Below are the code and all the weights of a small trained network. Each question names an input and a class and asks about switching units off, where a switched-off unit gives its printed mean instead of its output.

import numpy as np


def w(rows, s, z=0):
    codes = np.array(rows[::2]) - 128.0
    scale = np.full(codes.shape[1], s)
    scale[-1] = z or s
    return codes * scale


def norm(h):
    return h / np.sqrt((h * h).mean(-1, keepdims=True) + 1e-5)


def f(y):
    return np.maximum(y, 0)


def log_softmax(a):
    a = a - a.max(-1, keepdims=True)
    return a - np.log(np.exp(a).sum(-1, keepdims=True))


def net(x, mask):
    res = np.array(x, float).reshape(1, 8) / 4 @ E
    u = 0
    for l in range(2):
        y = f(norm(res) @ A[l][:, :-1].T + A[l][:, -1])
        res = res + np.where(mask[u : u + 15], y, B[l][:, -1]) @ B[l][:, :-1]
        u += 15
    return log_softmax(norm(res)[-1] @ U[:, :-1].T + U[:, -1])


A, B = {}, {}
E = w([
[77,112,103,200,118,171],'x0',
[137,106,78,130,121,20],'x1',
[142,197,92,252,63,74],'x2',
[73,199,185,110,220,133],'x3',
[196,133,41,85,133,174],'x4',
[117,189,144,122,106,96],'x5',
[170,165,131,197,114,36],'x6',
[105,177,94,64,87,184],'x7',
],0.0023)
A[0] = w([
[122,98,139,136,143,23,58],'L0N1',
[168,35,85,119,137,150,79],'L0N2',
[155,154,80,158,66,188,51],'L0N3',
[100,116,101,150,95,162,66],'L0N4',
[94,207,116,145,139,120,98],'L0N5',
[171,111,157,54,204,126,3],'L0N6',
[101,152,101,145,219,142,60],'L0N7',
[175,119,92,124,192,39,132],'L0N8',
[150,192,162,55,110,202,153],'L0N9',
[180,152,118,68,163,102,65],'L0N10',
[95,93,195,80,171,106,84],'L0N11',
[96,198,112,113,76,92,40],'L0N12',
[124,125,65,3,103,176,111],'L0N13',
[135,145,192,184,67,92,164],'L0N14',
[143,86,62,242,111,121,76],'L0N15',
],0.0042,0.0021)
B[0] = w([
[111,30,192,89,209,67,182],'L0N1',
[76,178,214,194,140,93,191],'L0N2',
[177,185,87,144,140,12,181],'L0N3',
[186,136,145,132,161,79,148],'L0N4',
[47,139,180,117,122,87,170],'L0N5',
[166,233,52,161,47,141,183],'L0N6',
[107,105,163,60,26,115,154],'L0N7',
[195,88,144,110,130,48,209],'L0N8',
[109,115,96,160,253,79,244],'L0N9',
[139,162,101,156,21,165,169],'L0N10',
[178,199,58,160,153,166,193],'L0N11',
[89,92,171,139,247,200,160],'L0N12',
[139,13,12,169,155,160,254],'L0N13',
[91,75,68,24,107,159,206],'L0N14',
[174,242,103,78,167,179,209],'L0N15',
],0.0031,0.0028)
A[1] = w([
[36,253,128,150,102,149,80],'L1N1',
[203,132,108,164,102,87,11],'L1N2',
[207,141,70,189,89,152,121],'L1N3',
[132,172,222,45,131,161,38],'L1N4',
[123,194,202,12,150,135,85],'L1N5',
[121,143,226,206,112,100,106],'L1N6',
[21,139,165,168,51,183,5],'L1N7',
[123,93,153,78,107,64,29],'L1N8',
[152,108,80,46,116,157,166],'L1N9',
[111,45,138,109,144,243,39],'L1N10',
[49,89,143,175,5,111,212],'L1N11',
[77,241,123,118,160,84,155],'L1N12',
[152,121,155,147,180,228,135],'L1N13',
[141,113,164,131,154,185,134],'L1N14',
[177,156,34,108,37,126,67],'L1N15',
],0.0049,0.0022)
B[1] = w([
[157,138,234,186,158,200,204],'L1N1',
[123,126,89,46,116,176,189],'L1N2',
[151,215,101,138,199,126,243],'L1N3',
[164,190,73,253,125,104,158],'L1N4',
[163,153,69,201,75,120,194],'L1N5',
[118,107,53,45,106,179,169],'L1N6',
[209,109,130,38,61,167,158],'L1N7',
[140,118,202,135,95,76,166],'L1N8',
[110,113,61,93,66,99,249],'L1N9',
[16,81,95,92,131,85,232],'L1N10',
[185,156,133,84,66,132,196],'L1N11',
[87,97,155,202,69,153,253],'L1N12',
[72,137,139,175,106,173,231],'L1N13',
[71,125,98,141,132,170,182],'L1N14',
[212,143,97,103,222,169,243],'L1N15',
],0.0046,0.0027)
U = w([
[2,58,67,80,137,187,163],'0',
[146,145,198,108,41,208,101],'1',
[166,116,162,103,41,32,162],'2',
[232,160,24,71,172,122,165],'3',
[106,142,167,92,142,123,1],'4',
[99,199,152,223,139,180,176],'5',
[141,55,211,84,222,64,98],'6',
[70,104,153,138,139,64,80],'7',
],0.012,0.0072)

Each question gives the input, the list of numbers given to net, and the class t.
The units are the neurons (one row each of A and B). Each row of codes is followed by its name. A weight is (code - 128) times the scale printed after its matrix; where a second scale follows, it is the last column's (A, B and U).
mask holds one flag per neuron, layer by layer. A switched-off neuron (its flag False) gives its mean, the last column of its row in B, instead of its output. The means were averaged over made-up inputs and are rounded, as every weight is.
A unit's drop is (log p(t) with every unit on - log p(t) with that unit switched off) / (log p(t) with every unit on - log p(t) with every unit switched off).
The circuit of an input: a set's keep is (log p(t) with only the set's units on - log p(t) with every unit switched off) / (log p(t) with every unit on - log p(t) with every unit switched off). Starting from the 12 units with the biggest drops (on a tie, the unit counted first), units are removed one at a time, each time the one whose removal leaves the highest keep (on an exact tie, the one counted first), for as long as the keep stays at least 0.8.
circuit, biggest first: the units of the circuit, biggest drop first
unit that matters most: the unit with the biggest drop
k most important neurons: the k neurons with the biggest drops, biggest first
k most important neurons of layer l: the k neurons of layer l with the biggest drops, biggest first
drop of u: that unit's drop, to one decimal
input [-1,3,3,3,1,7,2,4], class 5: 2 most important neurons	[L0N12, L1N1]
input [5,6,-5,-7,-4,7,-7,-7], class 6: circuit, biggest first	[L0N1, L1N9, L0N2]
input [1,1,7,2,-6,-2,2,8], class 1: unit that matters most	L1N7
input [6,5,-8,0,-4,-2,8,6], class 2: circuit, biggest first	[L0N9, L1N8, L0N13]
input [3,-6,3,0,-6,-5,2,-8], class 0: circuit, biggest first	[L1N6, L0N14]
input [1,7,-3,-3,7,-5,4,-7], class 6: circuit, biggest first	[L0N1, L0N2, L0N6]
input [7,7,-2,-8,-8,1,4,7], class 3: circuit, biggest first	[L0N15, L1N15]
input [-3,2,4,1,-5,6,-7,-7], class 2: circuit, biggest first	[L0N9, L1N11]
input [1,-8,5,6,-1,3,8,-7], class 1: 2 most important neurons of layer 1	[L1N6, L1N3]
input [8,6,1,-5,-5,0,4,5], class 3: 2 most important neurons	[L0N15, L1N15]
input [-8,2,7,2,-1,0,2,5], class 5: 4 most important neurons of layer 0	[L0N12, L0N13, L0N3, L0N7]
input [6,8,2,5,2,7,0,-1], class 7: 2 most important neurons	[L0N1, L0N8]
input [-4,-7,8,-4,-6,-2,2,4], class 1: 2 most important neurons	[L0N13, L1N1]
input [-7,-1,6,-8,-6,-1,-6,1], class 3: circuit, biggest first	[L1N15]
input [2,-5,-3,8,-7,-5,-4,0], class 5: 2 most important neurons of layer 1	[L1N4, L1N5]
input [4,3,5,-8,-4,2,7,6], class 3: drop of L1N15	0.2
input [4,-6,3,-7,-1,0,6,6], class 3: drop of L0N9	0.0
input [-8,8,-7,-2,-6,1,-1,-6], class 2: drop of L0N10	0.1
